Each row has a hidden value; after the row comes its group, the name of the range that the value falls in. Each part has its own.
-59 53 -91 2 304 -5 -56 4 -301 116 -113 -141 136 -87 52 2 -67 -46 -87 151 123 -77 48 169 71 -49 10 -107 54 19 -113 -237 417 178 202 1 205 -206 179 -101 -81 -234 21 9 -15 -54 -134 | (49)
-290 -33 262 44 -142 -204 226 -154 580 151 149 200 218 300 117 46 220 -35 -210 216 -290 -133 213 -342 53 -271 225 100 -156 -335 -80 676 -382 -424 -180 -35 9 577 72 22 613 120 282 -191 140 231 370 | (49)
27 68 -176 -26 30 156 -288 212 -176 17 -284 35 16 -1 7 94 -10 70 -248 -6 -171 127 11 0 297 30 -91 -56 61 162 170 17 128 48 7 -12 34 18 -152 13 -20 1 -276 127 211 -32 39 | (41)
-85 147 -73 -73 192 45 -118 158 -237 -6 -137 -28 2 -3 -16 96 85 -132 -76 35 -130 23 -72 22 117 -86 65 -206 19 74 119 -107 76 174 94 -36 60 47 88 -7 -224 -12 -59 156 10 -111 51 | (55)
-302 116 177 -50 -95 110 -54 -164 -47 -2 186 36 207 91 275 -95 225 -386 139 -20 -244 -72 29 9 15 -277 182 118 -129 -45 -42 49 -155 56 -25 -92 99 426 32 -92 258 405 31 -41 359 52 69 | (43)
-32 129 136 -39 -38 44 186 -58 -206 14 -35 -213 30 -177 -22 -71 -258 183 -160 213 230 117 -86 21 46 113 -306 -175 119 25 1 -123 280 -16 35 -12 114 -524 -65 -77 -398 -12 11 60 -167 -94 -147 | (62)
19 -147 -279 -253 4 62 -87 8 203 -131 -68 -74 -58 -74 -40 -76 -278 227 -414 195 -131 -4 -29 -10 279 -68 171 -225 -106 -271 283 311 223 -123 -53 113 159 390 -3 -97 23 -37 209 310 -82 227 -106 | (46)
120 35 -130 21 105 157 15 -11 -134 231 -69 -32 114 -112 34 -191 106 -88 -148 110 230 -52 -37 264 -100 -154 -2 109 3 87 -45 -21 145 135 114 -95 -15 130 -191 -218 7 -44 -270 -141 98 -23 64 | (54)
-149 69 83 -168 -120 81 176 -232 17 -192 185 -123 128 3 41 -167 -187 36 -80 58 81 1 -91 66 120 -49 5 -107 -144 -176 116 105 6 23 45 61 169 129 -17 26 -198 222 110 87 -41 50 -110 | (62)
-143 40 52 -77 -100 98 -23 -71 -32 126 82 103 15 -60 39 3 -29 -87 -168 6 -233 43 7 -126 146 -179 178 20 -103 -26 57 209 -279 -66 -123 10 138 499 -95 -11 53 415 -92 52 160 145 93 | (60)
7 -60 -184 -89 -11 187 -137 35 -166 131 -39 -120 -33 -325 -12 -108 -325 221 -317 197 119 83 62 -52 275 -39 -84 -217 164 -66 169 4 393 -32 -31 -25 182 -2 -30 -174 -7 -106 33 201 -1 171 -153 | (54)
41 75 72 -18 6 -230 228 -40 231 74 -15 -24 -164 3 -206 71 49 122 -177 135 56 -67 41 -179 33 -1 -11 -125 49 -71 4 155 -8 -149 11 50 58 57 129 13 -295 -24 135 206 -211 36 137 | (55)
-297 -61 116 -268 -89 67 238 -214 131 27 202 -131 14 -323 96 -147 -482 8 -187 276 -154 -10 -60 -146 76 -140 265 -181 -154 -350 108 210 -145 -111 -186 121 271 407 116 -139 -63 339 279 153 -217 203 -128 | (54)
218 -129 -468 -43 353 -18 -201 75 123 154 -361 -28 50 -39 -33 -101 54 10 -247 71 96 -225 123 320 65 -100 245 108 -79 -18 -2 10 307 221 217 99 52 380 87 -172 182 -369 -241 45 60 41 28 | (49)
-9 58 -60 -54 -117 -1 10 -246 204 -194 26 -76 141 140 9 -201 43 45 33 -144 206 -132 116 142 189 -7 -39 103 -97 -70 78 44 68 150 184 86 82 213 66 80 1 29 -115 95 168 30 -14 | (43)
41 82 -75 -46 51 108 -35 -68 -211 -46 0 -76 130 74 35 -110 82 -30 -113 37 127 -1 -81 243 44 -87 -66 -4 -44 52 8 -48 253 104 160 -48 89 -34 -132 -73 -120 38 -69 5 133 -28 -74 | (62)
-10 96 95 -144 161 -142 307 -28 19 67 -70 -73 -49 11 -96 4 46 -79 -175 243 -66 -31 -221 96 -258 -142 153 -93 -147 -59 -60 95 -127 -8 30 26 24 47 -17 -118 -375 149 86 24 -270 -111 88 | (54)
114 195 2 113 76 25 54 32 -184 91 -92 -70 45 -3 -77 -29 177 -27 -4 -5 311 -24 6 141 12 62 -253 23 141 215 -50 -201 223 153 208 -74 -10 -280 -53 -12 -319 -148 -260 -8 34 -170 73 | (41)
97 249 43 174 -31 140 -33 42 -219 61 -107 -23 212 158 42 -128 396 -87 45 -62 344 33 -1 217 -29 -30 -375 112 145 279 -21 -142 183 190 216 -219 -177 -331 -237 -45 -70 -126 -397 -193 285 -231 172 | (54)
-74 31 214 -17 -93 -174 224 -35 249 222 4 135 -39 130 -53 97 169 27 -309 243 -270 27 -12 -238 -100 -211 113 32 -80 -93 -86 458 -311 -368 -189 -47 -11 272 -130 -77 103 280 137 -54 -2 111 274 | (43)
131 -35 -165 8 57 82 -68 25 -19 171 -99 -80 11 -135 33 -127 20 55 -234 200 153 -45 48 120 35 -69 -69 11 101 8 -7 19 402 -38 47 -71 45 7 -92 -253 68 -163 -42 53 78 80 -28 | (62)
95 93 44 45 122 -17 164 -44 -272 199 -111 -112 19 -148 -81 21 -165 119 -204 163 212 41 -48 135 -19 108 -182 31 58 152 -187 -156 229 8 106 49 173 -381 -111 -55 -389 -2 -170 -49 -122 -83 -102 | (41)
44 5 22 -89 -148 -46 85 -141 -1 134 103 25 -203 -137 -192 8 -142 193 -289 50 -23 64 16 -183 156 -85 36 -77 9 -24 39 184 -82 -178 -95 64 205 264 -75 -10 -242 342 48 245 -37 214 -9 | (49)
83 202 54 99 -93 -11 -67 -97 -62 -43 -76 79 127 336 -10 -35 447 -97 40 -213 74 -17 34 165 32 -73 -159 239 -44 242 -74 -2 -61 115 179 -73 -64 24 -189 86 -39 191 -334 -71 383 -116 165 | (48)
-14 -11 -22 -29 -115 -97 -12 -145 309 18 -7 97 0 137 -25 -14 114 26 -147 -55 -130 -102 145 -86 172 -96 139 142 -119 -75 11 286 -159 -109 -22 87 90 498 11 45 153 204 -51 108 186 164 133 | (60)
103 123 78 148 -58 -186 71 14 132 131 -103 7 -65 111 -162 70 223 196 -159 71 190 -12 165 -175 109 35 -277 -42 211 83 -44 95 179 -156 62 -75 -38 -241 25 21 -88 -191 -13 87 33 -8 184 | (49)
-27 199 180 88 -287 135 -13 104 54 9 -91 47 84 124 82 -33 249 26 -125 52 -19 166 -16 -134 90 0 -359 16 132 140 135 197 -56 -153 -108 -198 -209 -169 -318 -43 42 121 -224 -54 258 -96 243 | (46)
72 58 -66 -39 48 -49 -3 -67 -68 -15 -121 -59 31 80 -84 -18 3 135 -185 30 87 2 6 109 104 -8 -73 -12 -22 45 -12 7 170 38 129 46 107 -83 -42 11 -161 -1 -73 81 43 -13 -38 | (43)
29 78 -24 108 -57 -63 -54 -54 207 51 -46 54 99 193 -5 -60 327 -5 -40 -48 128 -117 201 -23 129 -93 -85 101 66 20 5 134 85 -6 114 -77 -51 167 35 4 213 -130 -103 3 250 34 207 | (48)
120 98 -16 27 46 5 45 -185 -340 92 -4 -125 18 -84 -102 -77 -89 126 -104 -15 319 13 9 199 69 40 -189 47 54 166 -155 -237 304 122 200 41 228 -285 -71 -15 -359 78 -162 46 41 -14 -185 | (48)
-66 21 -6 -143 -274 4 -78 -164 281 -198 -4 119 -21 193 -15 13 -6 56 -151 -189 -325 13 48 -100 314 -20 134 149 -232 -44 155 333 -344 -102 -86 172 131 595 -115 181 21 503 -138 217 262 156 70 | (41)
-93 -41 -37 -99 26 5 20 -31 43 90 -4 43 25 -31 -8 59 -157 70 -306 150 -202 8 17 -89 178 -92 168 -51 -103 -120 36 251 -46 -150 -71 82 200 328 -26 -8 39 154 71 76 1 161 12 | (41)
-73 68 -57 46 73 -144 -154 109 183 -24 -106 58 36 251 -21 128 312 6 -118 53 -121 -87 188 -179 237 -111 4 -145 98 -69 94 173 189 -85 76 -78 -5 129 207 37 217 -258 170 166 160 47 198 | (60)
-133 180 201 -103 -9 -110 208 -229 -148 -181 -37 -180 61 24 -39 9 -238 81 14 -28 62 32 -73 75 89 146 -120 -51 -110 32 -79 -181 -12 134 127 179 234 -328 100 156 -520 251 -49 111 -121 -150 -180 | (49)
-36 -139 -300 -72 8 275 -173 -183 -73 71 48 0 294 -107 84 -245 -307 159 -276 -32 191 -49 159 191 378 -124 125 72 -124 -143 119 161 144 134 111 86 255 488 -97 2 351 -32 -219 -91 241 252 -126 | (48)
-102 168 3 -58 199 99 -108 61 -428 72 -51 9 100 63 74 41 221 -295 -22 18 -164 33 -147 178 -57 -235 127 -45 -73 153 -40 -147 0 210 114 -101 76 92 -59 -82 -139 218 -115 -24 171 -122 34 | (48)
-53 33 24 39 -211 -83 -34 -55 395 -96 -72 28 104 229 -9 -32 116 228 -167 22 32 -27 231 -201 302 3 -177 -17 68 -120 143 328 74 -181 1 -18 -38 73 34 88 281 -150 45 88 192 98 175 | (43)
-52 114 -119 -39 -48 52 -217 -116 -52 -282 -47 -79 115 147 20 -50 13 38 64 -241 90 -59 136 96 404 89 -110 -15 -11 48 141 -145 231 233 224 93 169 47 138 185 -99 -12 -139 237 255 -14 -109 | (55)
-91 237 48 -22 49 -11 -36 9 -276 -147 -151 -413 -123 -386 -41 -55 -322 124 196 27 395 14 108 -69 269 313 -439 -380 386 107 123 -653 629 334 198 39 168 -809 439 -26 -642 -327 6 458 -214 -225 -288 | (49)
81 -17 -141 -69 149 46 72 -16 -63 176 -186 -150 9 -267 -40 -132 -246 112 -226 192 201 -32 -8 156 1 4 -5 -38 22 -10 -9 -75 213 116 76 66 102 -53 -7 -174 -172 -126 -162 30 -149 -17 -78 | (43)
-107 2 5 -5 87 148 93 -129 -200 271 213 8 203 -111 86 -153 7 -126 -159 183 132 -53 3 100 -34 -296 140 -2 -40 -95 -82 100 66 6 50 -113 156 300 -75 -174 161 76 38 -182 83 139 26 | (43)
-293 -84 73 -166 -120 111 71 -83 145 96 115 2 116 -160 129 -65 -331 83 -316 274 -244 57 38 -237 201 -184 186 -153 -91 -309 143 390 -135 -233 -227 22 181 412 -6 -97 282 208 217 28 -7 247 13 | (54)
-13 -6 -154 -33 243 124 -135 107 -258 226 -113 1 130 -47 101 -28 103 -142 -232 214 -81 -16 -46 178 -35 -249 146 -27 -16 23 -44 15 230 57 64 -113 72 149 -90 -235 165 -64 -36 -88 134 24 23 | (54)
-33 262 333 102 -224 -175 174 -109 -46 -31 26 -6 -47 201 -145 116 183 157 -46 -37 87 118 35 -215 102 82 -375 -44 132 158 -69 30 -45 -157 23 -51 24 -420 -61 166 -356 205 -15 95 66 -93 113 | (49)
187 84 -108 50 -39 54 -130 60 -66 106 -168 58 -9 113 -65 -38 284 40 -197 -16 60 41 8 107 45 -93 -138 104 60 193 22 74 113 1 73 -102 -75 41 -253 -85 -8 40 -264 21 253 -18 138 | (54)
-32 111 41 -1 -167 -63 -2 -79 252 -191 -108 -198 5 -6 20 -121 -22 154 45 19 216 -58 171 -83 226 162 -311 -90 175 -44 131 -80 342 32 88 15 0 -289 189 -10 -98 -210 29 266 42 -53 -32 | (54)
79 85 -132 -30 198 -59 56 18 12 -14 -241 -101 49 -1 -87 -25 -32 47 -100 23 169 -90 -2 184 60 81 -22 -23 -38 46 17 -100 129 213 204 104 43 -67 84 27 -279 -197 -222 56 -113 -147 19 | (55)
50 -47 -232 -5 -103 52 -216 62 351 -147 -74 60 137 289 31 -83 240 160 -264 42 13 -63 166 -35 337 -100 -68 -65 29 -160 265 397 282 -141 59 -87 -78 309 -58 -8 423 -300 81 113 283 162 164 | (46)

Part 2:
57 -73 115 -45 27 -95 -126 102 143 72 -61 -125 34 -105 -20 118 -26 42 56 -116 125 -50 -65 147 -68 29 83 77 52 12 15 101 -79 1 32 75 -84 66 -71 -76 21 69 4 10 96 78 -78 | M
-13 -141 40 -181 228 -14 -107 106 96 8 115 -99 85 -5 24 190 122 -73 16 -158 184 155 28 167 -21 -127 -94 -31 201 -20 91 -5 -41 -141 -149 107 -199 -47 -59 -190 16 28 -95 29 161 52 -161 | W
159 157 99 18 -54 22 21 -191 -31 -112 29 69 -61 107 9 -71 -71 -188 182 151 67 -210 61 -72 -88 15 97 125 -331 -56 -92 190 74 -44 112 -118 57 -88 8 79 39 -73 3 -79 -228 -56 34 | S
143 13 3 93 -14 -20 -97 -22 -35 -61 -67 0 123 -34 -4 -259 122 -87 123 160 -125 -33 -79 14 -126 71 207 124 -123 -248 -200 226 -7 -66 60 -16 -150 -21 -131 -25 -172 3 -59 -48 -88 -22 -92 | S
46 -126 272 -298 7 -16 -95 68 71 47 -112 -241 -134 -34 -154 184 -50 -43 -95 -15 123 74 -113 181 81 91 -84 141 11 70 80 97 -17 49 -59 160 -73 3 18 189 -144 101 -51 120 -33 110 -92 | U
30 4 157 -139 10 -100 -179 52 44 56 -218 -117 -56 -55 -125 -73 -67 -42 -19 -37 -42 -183 -45 65 -81 50 35 112 -47 -111 -46 144 -2 16 80 23 42 -19 -49 -42 -57 94 76 68 25 21 -39 | M
262 79 87 83 102 57 -6 -77 154 75 140 -43 23 87 -21 131 51 -310 249 54 154 -57 162 115 -145 -71 91 14 -72 -18 -145 20 81 -221 59 8 32 -90 -8 -121 117 -167 -76 -32 -154 -92 56 | M
236 135 -11 -43 42 -28 -233 -100 14 125 53 46 -101 -9 -71 -24 139 -133 84 -108 205 -31 87 -125 -230 -84 -79 29 -110 159 95 55 139 -211 -64 -77 80 -112 157 190 -4 -102 124 -46 -69 -169 121 | S
145 14 49 47 132 57 4 -130 108 -54 152 89 24 131 66 159 102 -228 170 -70 128 36 95 21 -48 -177 -8 17 44 50 -13 77 88 -252 -12 2 -126 -129 -6 -97 88 -94 -138 -55 -9 -5 -37 | Q
-130 -92 -75 186 -14 -70 -55 181 97 31 -63 -204 106 -155 -40 -263 78 202 -116 34 -191 -38 -107 207 -47 45 179 49 271 -157 -87 -48 -67 74 -46 202 -163 39 -162 -30 -49 90 -81 15 73 -21 -262 | D
33 -58 57 -47 177 31 -18 47 100 -23 136 21 134 70 32 198 -16 -100 121 108 128 180 55 140 70 -8 -25 19 50 -11 -34 5 -47 -130 -142 94 -202 -22 -139 -190 -3 13 -165 10 80 51 -116 | W
-13 -10 28 -59 7 89 49 -106 17 -100 -12 -72 -156 130 -75 -122 161 -34 -172 56 -89 90 -25 49 82 -88 -132 118 179 97 57 -106 239 -86 -177 54 -173 -168 -17 299 -122 -16 -207 85 -66 3 -199 | Q
-120 -99 16 222 -37 21 110 -18 258 -23 137 -38 1 -100 93 146 -32 237 -3 -108 48 56 -15 147 54 -73 44 71 330 237 117 -105 17 -37 -150 256 -164 -38 -41 152 153 -34 -187 -92 131 97 -280 | A
-5 118 50 232 47 -26 66 -89 209 -33 100 182 80 71 113 180 -248 -16 250 43 83 -192 154 25 -2 -52 107 35 -37 82 -66 19 -15 -94 57 7 13 -29 -127 -256 291 -38 -63 -106 88 28 -38 | D
55 218 -1 96 -75 -71 -41 -34 25 -20 -63 250 -22 191 -35 47 -260 140 33 332 96 18 -38 -87 196 192 -35 162 -214 295 10 -42 42 67 -94 -187 -146 124 -200 86 -31 164 -63 77 62 25 71 | M
-118 105 -91 111 105 -85 -82 52 40 17 184 130 21 107 33 116 -133 50 -4 -62 192 -69 64 -18 41 -116 -59 -91 52 169 139 -20 -113 -28 -38 -7 -42 23 5 -159 235 121 55 -28 117 -122 30 | M
-259 144 -126 313 -36 -135 1 51 175 20 134 211 -12 31 87 162 -330 394 -60 -58 158 -123 35 -40 153 -38 -40 -24 159 425 239 -168 -99 99 -106 51 -50 103 -57 -24 343 172 32 -64 261 -34 -46 | D
-11 -3 48 -160 -62 -106 -87 4 -88 -150 -43 14 -37 20 51 0 -29 134 -44 -35 184 -41 -174 -42 45 53 3 138 -175 76 158 202 -73 142 -1 -132 -203 96 -56 130 -72 177 19 -7 36 99 -78 | T
-126 -88 -27 77 67 45 63 -102 86 -183 47 37 1 35 117 -65 157 52 -62 -159 -109 20 -9 26 21 -220 -28 55 309 9 81 -4 131 -135 -114 104 -246 -169 -72 30 30 -21 -211 -56 133 87 -308 | T
107 41 -42 103 101 -3 -138 46 27 42 60 162 227 2 4 -58 -6 -43 193 298 -11 189 15 18 -33 124 85 62 -77 -87 -174 85 -59 -152 -143 20 -186 11 -208 -152 -135 16 -96 -30 78 -33 -61 | M
81 -69 253 -279 100 38 -69 -55 68 -1 -79 -121 -162 110 -132 190 20 -229 -56 -74 72 41 -4 101 65 -75 -159 97 54 52 55 84 108 -122 -37 92 -53 -134 48 84 -83 29 -95 119 -35 68 -52 | A
7 125 117 80 -7 -56 -28 -22 110 14 -84 58 -13 59 -60 50 -272 -14 90 164 -15 -183 63 27 60 94 56 97 -132 25 -81 40 -9 16 51 33 56 0 -98 -92 83 65 2 16 -9 -2 16 | W
83 98 213 -101 -51 4 -14 -89 39 -36 -155 51 -109 139 -118 56 -215 -78 34 262 -12 -50 -19 11 137 152 -37 201 -202 81 -71 82 88 18 -12 -36 -28 -23 -109 118 -100 78 -84 96 -72 75 -1 | U
163 96 -87 -42 30 52 -71 -39 -72 -2 129 -14 14 63 -47 -199 182 -94 57 238 103 118 32 10 -122 48 -11 76 -129 -10 -58 -41 119 -102 -174 -108 -106 -63 -55 182 -130 -88 -67 6 -151 -136 -58 | U
-44 66 -124 433 48 26 -76 -23 178 132 80 114 65 -46 -50 -148 31 50 5 58 -223 43 93 -1 -49 -92 54 -30 325 79 -81 -107 70 -237 -133 276 -28 -149 -6 28 58 -59 -87 -70 78 -177 -97 | A
-145 177 -211 25 34 -132 -170 45 -135 10 177 53 -151 127 -43 -111 18 107 -229 -180 235 -147 -7 -135 -24 -182 -159 -118 20 241 309 -42 -54 58 -41 -118 16 8 185 124 190 174 203 6 3 -276 101 | Q
62 8 -42 364 44 84 -26 -96 206 84 42 50 41 -47 -36 -124 138 -49 53 32 -239 76 90 35 -80 -111 72 33 321 30 -121 -74 167 -295 -121 278 -73 -205 -11 88 -16 -145 -175 -71 16 -99 -149 | S
-167 -205 -9 109 144 125 33 -57 165 -78 87 -15 31 -47 49 -19 230 40 -122 -147 -223 256 16 103 57 -240 -103 14 566 23 72 -90 147 -271 -288 378 -278 -265 -29 96 -69 -71 -304 -43 189 66 -402 | T
99 -113 119 -233 64 -38 -201 102 -43 48 -97 -214 -60 -7 -161 -21 171 -111 -136 -46 49 128 -156 117 -2 19 -52 74 48 -58 39 147 -22 -28 -39 94 -165 -5 29 127 -242 127 -23 123 -48 -7 -46 | Q
122 -81 17 10 124 78 -70 114 23 60 123 -158 207 -79 -71 -111 127 -153 132 328 -38 232 24 214 -83 138 130 37 -17 -274 -234 37 -70 -116 -158 209 -146 -42 -135 -65 -203 -75 -143 -10 -127 -84 -156 | W
67 87 154 -67 -13 -64 -107 -41 154 79 -201 -40 -132 -6 -115 33 -134 7 5 -20 3 -180 55 26 -33 39 -45 143 -17 113 10 -35 148 -37 -8 6 84 -60 -42 65 24 12 25 70 46 38 -15 | W
138 75 -69 169 -31 -1 -55 -38 -8 -58 55 198 175 23 57 -117 11 59 180 328 8 161 -64 -45 1 162 133 147 -167 7 -132 113 -14 -68 -119 -69 -254 52 -208 49 -160 20 -129 -66 7 12 -78 | Q
-114 -40 143 -50 6 81 145 -47 66 -131 -12 -106 -71 108 -50 -19 -90 -38 -73 193 -117 -13 2 167 155 18 -21 125 86 -47 -61 -42 81 31 -84 140 -107 -109 -119 82 -24 23 -220 66 -73 75 -245 | M
-201 7 -118 156 149 -4 22 -47 151 -77 149 159 54 63 131 18 22 91 -1 -171 -13 -37 120 13 -8 -261 -79 -47 350 102 100 -129 79 -179 -148 55 -138 -147 -95 -183 239 -14 -126 -65 265 3 -235 | M
-30 -21 -155 -44 307 4 -106 120 72 106 414 -120 -15 115 0 242 222 -149 -87 -305 391 140 163 130 -65 -341 -214 -252 314 192 266 -210 -31 -211 -179 105 -82 -86 179 -140 255 -24 4 12 51 -239 13 | W
-79 61 159 43 112 52 98 -94 126 -85 -5 77 -53 236 -40 150 -212 -190 29 119 -93 -107 123 80 183 -91 -58 38 67 5 -80 -10 70 -101 22 98 -23 -138 -96 -192 131 43 -168 62 5 27 -67 | D
-154 -10 -89 128 76 -127 -59 180 175 90 242 -31 5 -11 56 334 -128 262 -89 -230 372 36 -7 119 105 -97 -70 -104 235 387 314 -152 -182 70 -113 129 -130 148 39 -56 294 162 30 -18 206 -44 -21 | W
21 -77 168 -61 -8 -61 -167 96 94 83 -321 -204 19 -160 -170 -219 -9 3 -40 88 -274 -99 -81 156 -80 140 120 168 75 -255 -190 105 32 0 18 179 -17 -47 -151 -16 -213 63 -26 86 32 62 -173 | D
8 75 74 -50 68 -37 -49 -122 120 -29 -20 61 -105 71 23 64 -32 -82 63 -199 85 -224 111 -25 -101 -184 -67 50 53 87 73 22 140 -139 32 -74 51 -141 7 -71 190 -42 10 -18 86 15 -56 | U
96 207 -31 82 -37 -76 -169 -48 44 102 -126 86 -80 28 -109 -190 -53 24 15 93 -27 -167 58 -91 -115 43 -7 97 -86 103 -34 -44 149 -68 -28 -116 82 -46 -45 96 2 5 84 35 4 -121 58 | M
-70 3 -22 -7 106 -16 -18 75 5 -65 166 54 145 46 56 64 -96 28 84 179 131 91 19 85 64 50 17 11 -57 -35 -7 33 -132 6 -126 36 -167 35 -143 -153 32 77 -79 -31 57 -5 -120 | W
69 -113 17 -169 81 -29 -147 73 -84 -60 57 -134 34 -19 -7 -29 223 -69 -52 -87 138 133 -135 69 -53 -46 2 31 7 -85 82 183 -74 -31 -51 34 -238 6 15 61 -163 84 -34 6 -29 -8 -100 | T
41 319 -310 422 38 -145 -163 56 -72 2 182 593 284 239 109 -8 -238 189 187 418 162 156 -29 -242 167 157 67 -13 -259 268 -35 48 -194 -32 -106 -286 -299 247 -278 -253 45 255 4 -48 213 -141 205 | U
-122 38 7 -100 73 -94 -105 109 -20 -4 -41 -101 -83 96 -104 -33 -63 26 -186 -33 50 -104 -31 71 81 -40 -91 -5 61 28 105 -31 -36 82 -18 14 -52 14 -17 -46 39 187 38 113 34 -70 -29 | W
156 185 -95 197 -109 -38 -27 -87 -73 -87 117 121 71 24 77 -186 -16 23 188 224 123 -115 -19 -101 -121 103 202 99 -345 -6 -71 155 -33 34 50 -164 -66 61 -59 108 11 -23 34 -137 -178 -113 34 | T
-103 38 18 167 -46 -23 10 42 121 24 -67 -70 -19 -28 -77 -126 -120 137 -75 151 -150 -85 -3 112 57 74 66 90 127 21 -60 -97 33 50 -68 162 -34 -23 -112 71 16 54 -82 29 11 -25 -156 | D
-78 144 -12 210 -38 -72 -41 -78 172 46 -86 91 -136 50 -41 -48 -120 115 -66 -115 -71 -244 67 -45 -7 -114 -31 55 178 223 74 -107 147 -61 8 18 61 -84 -6 56 195 33 10 10 111 -51 -37 | U
111 215 47 149 -85 -86 -96 -42 121 68 -172 197 2 46 -69 -13 -275 128 118 293 -14 -90 27 -75 64 223 46 190 -203 190 -85 -32 83 8 -52 -94 -11 69 -190 45 -30 73 -5 37 65 22 63 | W
